Here is a tiny trained network, its code and every weight. The questions are about switching its units off for an input and a class, where a switched-off unit gives its printed mean instead of its output.

import numpy as np


def w(rows, s, z=0):
    codes = np.array(rows[::2]) - 128.0
    scale = np.full(codes.shape[1], s)
    scale[-1] = z or s
    return codes * scale


def norm(h):
    return h / np.sqrt((h * h).mean(-1, keepdims=True) + 1e-5)


def f(y):
    return np.maximum(y, 0)


def log_softmax(a):
    a = a - a.max(-1, keepdims=True)
    return a - np.log(np.exp(a).sum(-1, keepdims=True))


def net(x, mask):
    res = np.array(x, float).reshape(1, 3) / 4 @ E
    u = 0
    for l in range(2):
        y = f(norm(res) @ A[l][:, :-1].T + A[l][:, -1])
        res = res + np.where(mask[u : u + 16], y, B[l][:, -1]) @ B[l][:, :-1]
        u += 16
    return log_softmax(norm(res)[-1] @ U[:, :-1].T + U[:, -1])


A, B = {}, {}
E = w([
[183,41,194,117,107],'x0',
[144,144,111,158,66],'x1',
[1,70,124,107,63],'x2',
],0.0077)
A[0] = w([
[61,147,136,165,138,95],'L0N0',
[131,114,169,102,114,36],'L0N1',
[105,142,148,140,177,103],'L0N2',
[136,118,172,131,114,2],'L0N3',
[116,138,189,127,188,122],'L0N4',
[113,65,168,171,98,115],'L0N5',
[186,98,170,167,127,99],'L0N6',
[64,55,128,138,160,162],'L0N7',
[114,90,119,139,76,118],'L0N8',
[152,105,148,129,113,162],'L0N9',
[151,78,106,140,122,11],'L0N10',
[162,190,117,119,119,110],'L0N11',
[140,148,132,142,72,8],'L0N12',
[125,152,115,179,85,115],'L0N13',
[219,142,128,164,155,148],'L0N14',
[173,163,141,205,10,86],'L0N15',
],0.011,0.0033)
B[0] = w([
[194,164,145,105,118,174],'L0N0',
[214,145,126,102,139,150],'L0N1',
[124,57,123,144,117,154],'L0N2',
[193,116,167,85,114,139],'L0N3',
[135,139,122,162,156,178],'L0N4',
[167,145,90,98,100,203],'L0N5',
[133,124,90,99,119,202],'L0N6',
[136,146,173,181,121,219],'L0N7',
[119,171,167,112,129,187],'L0N8',
[112,161,133,111,105,178],'L0N9',
[176,107,130,95,109,138],'L0N10',
[134,180,154,129,116,190],'L0N11',
[60,90,145,169,195,141],'L0N12',
[97,97,155,66,165,171],'L0N13',
[158,156,130,162,79,254],'L0N14',
[83,80,142,111,255,209],'L0N15',
],0.0084,0.0066)
A[1] = w([
[176,160,193,128,207,149],'L1N0',
[152,108,75,57,90,118],'L1N1',
[50,217,144,120,113,117],'L1N2',
[89,59,133,89,71,253],'L1N3',
[68,156,1,116,141,91],'L1N4',
[115,176,163,81,95,87],'L1N5',
[208,144,109,86,151,137],'L1N6',
[92,138,108,78,95,181],'L1N7',
[137,72,168,126,106,122],'L1N8',
[188,89,168,155,134,231],'L1N9',
[127,136,18,183,100,121],'L1N10',
[105,79,179,175,219,161],'L1N11',
[176,187,95,159,93,176],'L1N12',
[111,177,25,123,133,114],'L1N13',
[210,53,89,94,89,47],'L1N14',
[45,80,147,146,86,193],'L1N15',
],0.0099,0.0025)
B[1] = w([
[71,144,99,113,99,254],'L1N0',
[138,58,208,2,157,151],'L1N1',
[200,103,117,86,132,214],'L1N2',
[172,193,89,170,147,195],'L1N3',
[182,105,192,103,191,167],'L1N4',
[72,105,185,145,88,175],'L1N5',
[68,123,134,192,105,222],'L1N6',
[112,132,133,188,78,167],'L1N7',
[169,132,112,93,221,172],'L1N8',
[100,122,55,134,158,225],'L1N9',
[141,63,189,73,139,149],'L1N10',
[65,73,31,96,100,187],'L1N11',
[84,92,160,87,89,220],'L1N12',
[193,18,142,129,171,171],'L1N13',
[133,144,168,140,176,182],'L1N14',
[147,178,68,186,141,192],'L1N15',
],0.0074,0.0072)
U = w([
[153,223,107,224,84,106],'0',
[197,74,192,56,179,127],'1',
[65,94,31,133,186,251],'2',
[4,83,163,53,50,47],'3',
],0.015,0.0015)

Each question gives the input, the list of numbers given to net, and the class t.
The units are the neurons (one row each of A and B). Each row of codes is followed by its name. A weight is (code - 128) times the scale printed after its matrix; where a second scale follows, it is the last column's (A, B and U).
mask holds one flag per neuron, layer by layer. A switched-off neuron (its flag False) gives its mean, the last column of its row in B, instead of its output. The means were averaged over made-up inputs and are rounded, as every weight is.
A unit's drop is (log p(t) with every unit on - log p(t) with that unit switched off) / (log p(t) with every unit on - log p(t) with every unit switched off).
The circuit of an input: a set's keep is (log p(t) with only the set's units on - log p(t) with every unit switched off) / (log p(t) with every unit on - log p(t) with every unit switched off). Starting from the 12 units with the biggest drops (on a tie, the unit counted first), units are removed one at a time, each time the one whose removal leaves the highest keep (on an exact tie, the one counted first), for as long as the keep stays at least 0.8.
circuit, biggest first: the units of the circuit, biggest drop first
unit that matters most: the unit with the biggest drop
top k neurons: the k neurons with the biggest drops, biggest first
k most important neurons of layer l: the k neurons of layer l with the biggest drops, biggest first
drop when u is switched off: that unit's drop, to one decimal
input [1,-4,-3], class 2: unit that matters most : L1N9
input [4,5,4], class 2: circuit, biggest first : (L0N15; L1N3)
input [0,-4,-2], class 2: circuit, biggest first : (L1N9; L0N2)
input [5,8,7], class 2: 4 most important neurons of layer 0 : (L0N15; L0N14; L0N12; L0N11)
input [-5,-2,-3], class 1: top 2 neurons : (L1N13; L0N7)
input [4,-3,3], class 1: 2 most important neurons of layer 0 : (L0N5; L0N15)
input [-8,-7,-6], class 1: circuit, biggest first : (L1N13; L1N9; L1N15)
input [3,-6,-5], class 2: circuit, biggest first : (L1N9; L1N0)
input [6,7,8], class 0: circuit, biggest first : (L1N3; L1N15)
input [7,-3,-7], class 0: top 2 neurons : (L0N14; L1N6)
input [4,-8,7], class 2: top 3 neurons : (L0N14; L1N11; L1N8)
input [-6,8,-3], class 2: top 2 neurons : (L0N15; L0N13)
input [-6,-6,4], class 1: top 2 neurons : (L0N15; L0N0)
input [8,8,5], class 1: unit that matters most : L0N5
input [-4,3,4], class 0: 2 most important neurons of layer 0 : (L0N5; L0N6)
input [6,2,8], class 0: top 2 neurons : (L1N3; L1N15)
input [3,6,6], class 0: top 2 neurons : (L0N5; L1N3)
input [6,-2,5], class 1: top 2 neurons : (L0N5; L0N1)
input [3,3,-3], class 3: 2 most important neurons of layer 0 : (L0N9; L0N14)
input [0,-1,-3], class 3: unit that matters most : L1N12
input [-1,-3,5], class 0: drop when L0N15 is switched off : 0.2
input [-6,1,-1], class 1: drop when L0N0 is switched off : 0.0
input [-8,6,5], class 1: drop when L1N4 is switched off : 0.4
